Below is a small trained network, with its code and all its weights. Each question gives an input and a class and asks what happens when units are switched off, that is, made to give their printed mean instead of their output.

import numpy as np


def w(rows, s, z=0):
    codes = np.array(rows[::2]) - 128.0
    scale = np.full(codes.shape[1], s)
    scale[-1] = z or s
    return codes * scale


def f(y):
    return y / 2 * (1 + np.tanh(0.7978845608 * (y + 0.044715 * y**3)))


def log_softmax(a):
    a = a - a.max(-1, keepdims=True)
    return a - np.log(np.exp(a).sum(-1, keepdims=True))


def net(x, mask):
    res = np.array(x, float).reshape(1, 5) / 4 @ E
    y = f(res @ A[0][:, :-1].T + A[0][:, -1])
    res = res + np.where(mask, y, B[0][:, -1]) @ B[0][:, :-1]
    return log_softmax(res[-1] @ U[:, :-1].T + U[:, -1])


A, B = {}, {}
E = w([
[143,117,165,84,148,223,42,220,155],'x0',
[255,237,76,135,227,117,175,157,183],'x1',
[31,44,82,146,207,133,233,175,186],'x2',
[139,125,87,33,67,87,90,117,251],'x3',
[239,25,118,225,47,167,96,124,171],'x4',
],0.0091)
A[0] = w([
[138,113,183,74,151,228,139,178,148,1],'N0',
[83,186,155,83,188,134,128,91,92,74],'N1',
[119,61,199,62,160,196,79,145,130,41],'N2',
[162,122,76,142,145,54,201,33,96,244],'N3',
[44,169,127,12,168,48,135,190,122,64],'N4',
[131,133,208,222,206,181,161,171,78,72],'N5',
[158,89,78,5,147,103,125,129,229,122],'N6',
[137,167,151,204,98,39,151,110,86,120],'N7',
[213,224,43,183,203,150,186,178,149,23],'N8',
[134,74,65,54,116,69,103,147,179,20],'N9',
[166,138,159,90,191,213,96,193,157,44],'N10',
[168,169,207,115,110,235,97,206,107,191],'N11',
[174,54,71,186,97,182,142,126,185,64],'N12',
[81,68,93,147,132,149,246,240,180,54],'N13',
[2,42,193,144,97,119,102,111,54,155],'N14',
[136,93,125,167,171,163,171,210,4,102],'N15',
],0.0091,0.0048)
B[0] = w([
[175,87,162,102,106,63,172,63,202,170],'N0',
[205,45,107,191,119,119,136,181,82,187],'N1',
[141,167,52,167,85,88,210,79,202,189],'N2',
[104,135,76,45,122,67,175,139,210,233],'N3',
[209,46,66,182,186,81,139,163,71,222],'N4',
[82,62,112,37,162,129,5,126,144,205],'N5',
[81,87,98,76,157,119,23,139,96,222],'N6',
[189,106,132,37,129,68,101,106,192,182],'N7',
[85,126,33,220,24,216,108,139,153,246],'N8',
[103,122,119,103,169,139,7,85,179,176],'N9',
[65,166,90,150,58,33,235,61,194,196],'N10',
[118,120,107,65,155,38,160,203,131,236],'N11',
[248,43,149,193,179,68,85,85,106,208],'N12',
[160,222,207,73,33,52,155,246,90,219],'N13',
[122,162,1,169,85,150,125,165,162,242],'N14',
[112,76,103,58,177,85,47,143,175,200],'N15',
],0.0084,0.013)
U = w([
[114,125,125,115,130,91,209,69,156,198],'0',
[231,50,130,215,188,133,139,131,78,60],'1',
[88,153,68,203,74,202,124,118,138,57],'2',
[77,112,147,77,192,158,50,108,127,89],'3',
[186,196,164,74,71,121,130,174,76,251],'4',
[80,144,122,104,168,164,179,111,122,150],'5',
[75,212,252,117,198,189,235,67,74,2],'6',
],0.011,0.0066)

Each question gives the input, the list of numbers given to net, and the class t.
The units are the neurons (one row each of A and B). Each row of codes is followed by its name. A weight is (code - 128) times the scale printed after its matrix; where a second scale follows, it is the last column's (A, B and U).
mask holds one flag per neuron, in row order. A switched-off neuron (its flag False) gives its mean, the last column of its row in B, instead of its output. The means were averaged over made-up inputs and are rounded, as every weight is.
A unit's drop is (log p(t) with every unit on - log p(t) with that unit switched off) / (log p(t) with every unit on - log p(t) with every unit switched off).
The circuit of an input: a set's keep is (log p(t) with only the set's units on - log p(t) with every unit switched off) / (log p(t) with every unit on - log p(t) with every unit switched off). Starting from the 12 units with the biggest drops (on a tie, the unit counted first), units are removed one at a time, each time the one whose removal leaves the highest keep (on an exact tie, the one counted first), for as long as the keep stays at least 0.8.
circuit, biggest first: the units of the circuit, biggest drop first
most important unit: the unit with the biggest drop
k most important neurons: the k neurons with the biggest drops, biggest first
drop of u: that unit's drop, to one decimal
input [7,5,0,-1,0], class 0: 3 most important neurons => N10, N11, N0
input [1,3,7,5,-6], class 4: circuit, biggest first => N13
input [5,4,3,-4,1], class 0: 4 most important neurons => N10, N6, N0, N14
input [-3,-6,-2,-5,5], class 2: 2 most important neurons => N14, N4
input [-2,4,3,-6,5], class 3: circuit, biggest first => N5, N15
input [-5,4,-4,8,6], class 3: circuit, biggest first => N6, N9
input [-1,-7,7,5,-7], class 1: 2 most important neurons => N4, N8
input [3,8,-4,-7,-8], class 1: 2 most important neurons => N1, N4
input [6,-8,8,0,0], class 2: 2 most important neurons => N14, N2
input [-2,-3,5,7,1], class 3: 2 most important neurons => N9, N6
input [8,8,-5,-7,8], class 0: 2 most important neurons => N10, N11
input [-4,-8,-1,1,8], class 1: 2 most important neurons => N12, N8
input [6,-3,0,6,-4], class 0: 3 most important neurons => N2, N5, N10
input [4,-4,-4,-2,4], class 0: circuit, biggest first => N11, N2
input [-6,-3,-6,-5,-7], class 1: most important unit => N1
input [-5,-7,-5,-6,3], class 2: 3 most important neurons => N14, N13, N11
input [5,-4,2,0,2], class 0: circuit, biggest first => N8, N2
input [4,3,1,-6,-6], class 1: drop of N9 => 0.2
input [-4,1,7,1,2], class 4: drop of N13 => 0.7
input [-1,-1,0,7,-5], class 3: most important unit => N6
input [-4,-8,1,6,4], class 2: drop of N14 => 1.0
